Below is a small trained network, with its code and all its weights. Each question gives an input and a class and asks what happens when units are switched off, that is, made to give their printed mean instead of their output.

import numpy as np


def w(rows, s, z=0):
    codes = np.array(rows[::2]) - 128.0
    scale = np.full(codes.shape[1], s)
    scale[-1] = z or s
    return codes * scale


def norm(h):
    return h / np.sqrt((h * h).mean(-1, keepdims=True) + 1e-5)


def f(y):
    return np.maximum(y, 0)


def log_softmax(a):
    a = a - a.max(-1, keepdims=True)
    return a - np.log(np.exp(a).sum(-1, keepdims=True))


def net(x, mask):
    res = np.array(x, float).reshape(1, 5) / 4 @ E
    u = 0
    for l in range(4):
        y = f(norm(res) @ A[l][:, :-1].T + A[l][:, -1])
        res = res + np.where(mask[u : u + 6], y, B[l][:, -1]) @ B[l][:, :-1]
        u += 6
    return log_softmax(norm(res)[-1] @ U[:, :-1].T + U[:, -1])


A, B = {}, {}
E = w([
[140,170,165,144,133],'x0',
[167,216,179,216,86],'x1',
[91,2,175,125,60],'x2',
[118,132,37,195,170],'x3',
[162,74,169,153,158],'x4',
],0.0059)
A[0] = w([
[158,109,14,107,80,104],'L0N0',
[224,144,229,149,167,210],'L0N1',
[153,73,39,144,89,2],'L0N2',
[161,106,205,253,183,64],'L0N3',
[147,90,109,95,237,26],'L0N4',
[93,137,143,172,119,225],'L0N5',
],0.0055,0.00094)
B[0] = w([
[87,90,89,150,193,197],'L0N0',
[38,201,120,148,89,254],'L0N1',
[169,150,135,92,76,184],'L0N2',
[191,105,36,133,115,235],'L0N3',
[105,134,2,138,197,194],'L0N4',
[121,185,47,244,73,177],'L0N5',
],0.0067,0.0031)
A[1] = w([
[198,44,254,127,85,219],'L1N0',
[178,87,112,188,107,187],'L1N1',
[25,154,108,150,113,116],'L1N2',
[107,43,65,79,177,202],'L1N3',
[197,221,132,211,121,252],'L1N4',
[127,189,151,66,81,153],'L1N5',
],0.0069,0.0017)
B[1] = w([
[174,213,161,143,169,190],'L1N0',
[204,159,76,255,141,177],'L1N1',
[108,126,143,138,203,178],'L1N2',
[165,90,197,83,72,229],'L1N3',
[77,74,103,82,90,254],'L1N4',
[119,190,128,196,69,178],'L1N5',
],0.0072,0.0059)
A[2] = w([
[121,136,127,92,220,181],'L2N0',
[29,92,94,126,153,142],'L2N1',
[54,253,119,126,110,82],'L2N2',
[110,118,131,148,170,1],'L2N3',
[196,178,168,158,178,68],'L2N4',
[158,125,105,108,193,47],'L2N5',
],0.0073,0.00089)
B[2] = w([
[186,96,48,101,150,168],'L2N0',
[86,109,166,125,173,184],'L2N1',
[117,169,148,89,117,253],'L2N2',
[2,109,128,68,119,133],'L2N3',
[109,106,119,154,176,150],'L2N4',
[183,119,112,86,182,155],'L2N5',
],0.0088,0.0052)
A[3] = w([
[183,120,80,135,102,250],'L3N0',
[74,145,123,103,145,254],'L3N1',
[93,95,176,90,130,69],'L3N2',
[172,142,194,13,144,36],'L3N3',
[175,204,1,149,132,74],'L3N4',
[230,78,41,64,231,201],'L3N5',
],0.0069,0.00074)
B[3] = w([
[175,185,37,126,254,177],'L3N0',
[222,82,168,184,26,183],'L3N1',
[254,90,154,202,28,168],'L3N2',
[87,92,118,186,100,204],'L3N3',
[160,32,93,116,104,246],'L3N4',
[111,202,215,66,187,253],'L3N5',
],0.0049,0.0048)
U = w([
[148,116,81,1,217,192],'0',
[103,213,132,100,52,220],'1',
[149,143,211,161,139,65],'2',
[125,116,154,84,177,41],'3',
[62,73,137,155,161,1],'4',
[152,19,157,44,60,112],'5',
[170,106,35,207,106,174],'6',
],0.009,0.0037)

Each question gives the input, the list of numbers given to net, and the class t.
The units are the neurons (one row each of A and B). Each row of codes is followed by its name. A weight is (code - 128) times the scale printed after its matrix; where a second scale follows, it is the last column's (A, B and U).
mask holds one flag per neuron, layer by layer. A switched-off neuron (its flag False) gives its mean, the last column of its row in B, instead of its output. The means were averaged over made-up inputs and are rounded, as every weight is.
A unit's drop is (log p(t) with every unit on - log p(t) with that unit switched off) / (log p(t) with every unit on - log p(t) with every unit switched off).
The circuit of an input: a set's keep is (log p(t) with only the set's units on - log p(t) with every unit switched off) / (log p(t) with every unit on - log p(t) with every unit switched off). Starting from the 12 units with the biggest drops (on a tie, the unit counted first), units are removed one at a time, each time the one whose removal leaves the highest keep (on an exact tie, the one counted first), for as long as the keep stays at least 0.8.
units of the circuit, in order: the units of the circuit, biggest drop first
unit that matters most: the unit with the biggest drop
k most important neurons: the k neurons with the biggest drops, biggest first
top k neurons in layer l: the k neurons of layer l with the biggest drops, biggest first
drop of u: that unit's drop, to one decimal
input [6,0,-3,7,-1], class 0: most important neuron : [L1N5]
input [3,-1,3,3,-7], class 4: units of the circuit, in order : [L1N2, L2N1]
input [8,-5,0,-1,-5], class 5: units of the circuit, in order : [L0N1, L1N3]
input [6,-1,0,6,-3], class 4: units of the circuit, in order : [L2N1, L1N0, L0N3, L1N2]
input [-4,0,8,-8,2], class 2: units of the circuit, in order : [L1N0, L1N4]
input [-6,-1,-3,-8,7], class 2: 3 most important neurons : [L1N4, L1N0, L2N4]
input [3,0,4,-6,7], class 2: 2 most important neurons : [L1N0, L2N4]
input [-5,1,-1,6,-4], class 0: top 2 neurons in layer 1 : [L1N5, L1N2]
input [5,-5,-2,-7,5], class 2: top 2 neurons in layer 1 : [L1N4, L1N0]
input [0,-2,1,7,-6], class 0: top 2 neurons in layer 1 : [L1N4, L1N5]
input [3,1,5,-3,5], class 2: top 2 neurons in layer 0 : [L0N4, L0N1]
input [-6,1,4,-4,-6], class 2: top 2 neurons in layer 0 : [L0N3, L0N4]
input [5,-2,-4,7,1], class 0: drop of L3N5 : 0.2
input [6,-3,-2,8,-7], class 0: drop of L0N1 : 0.1
input [8,-1,7,3,-1], class 6: drop of L0N5 : 0.1
input [-3,-2,1,6,1], class 0: unit that matters most : L3N5
input [-4,1,-4,5,-7], class 0: drop of L1N5 : 0.2
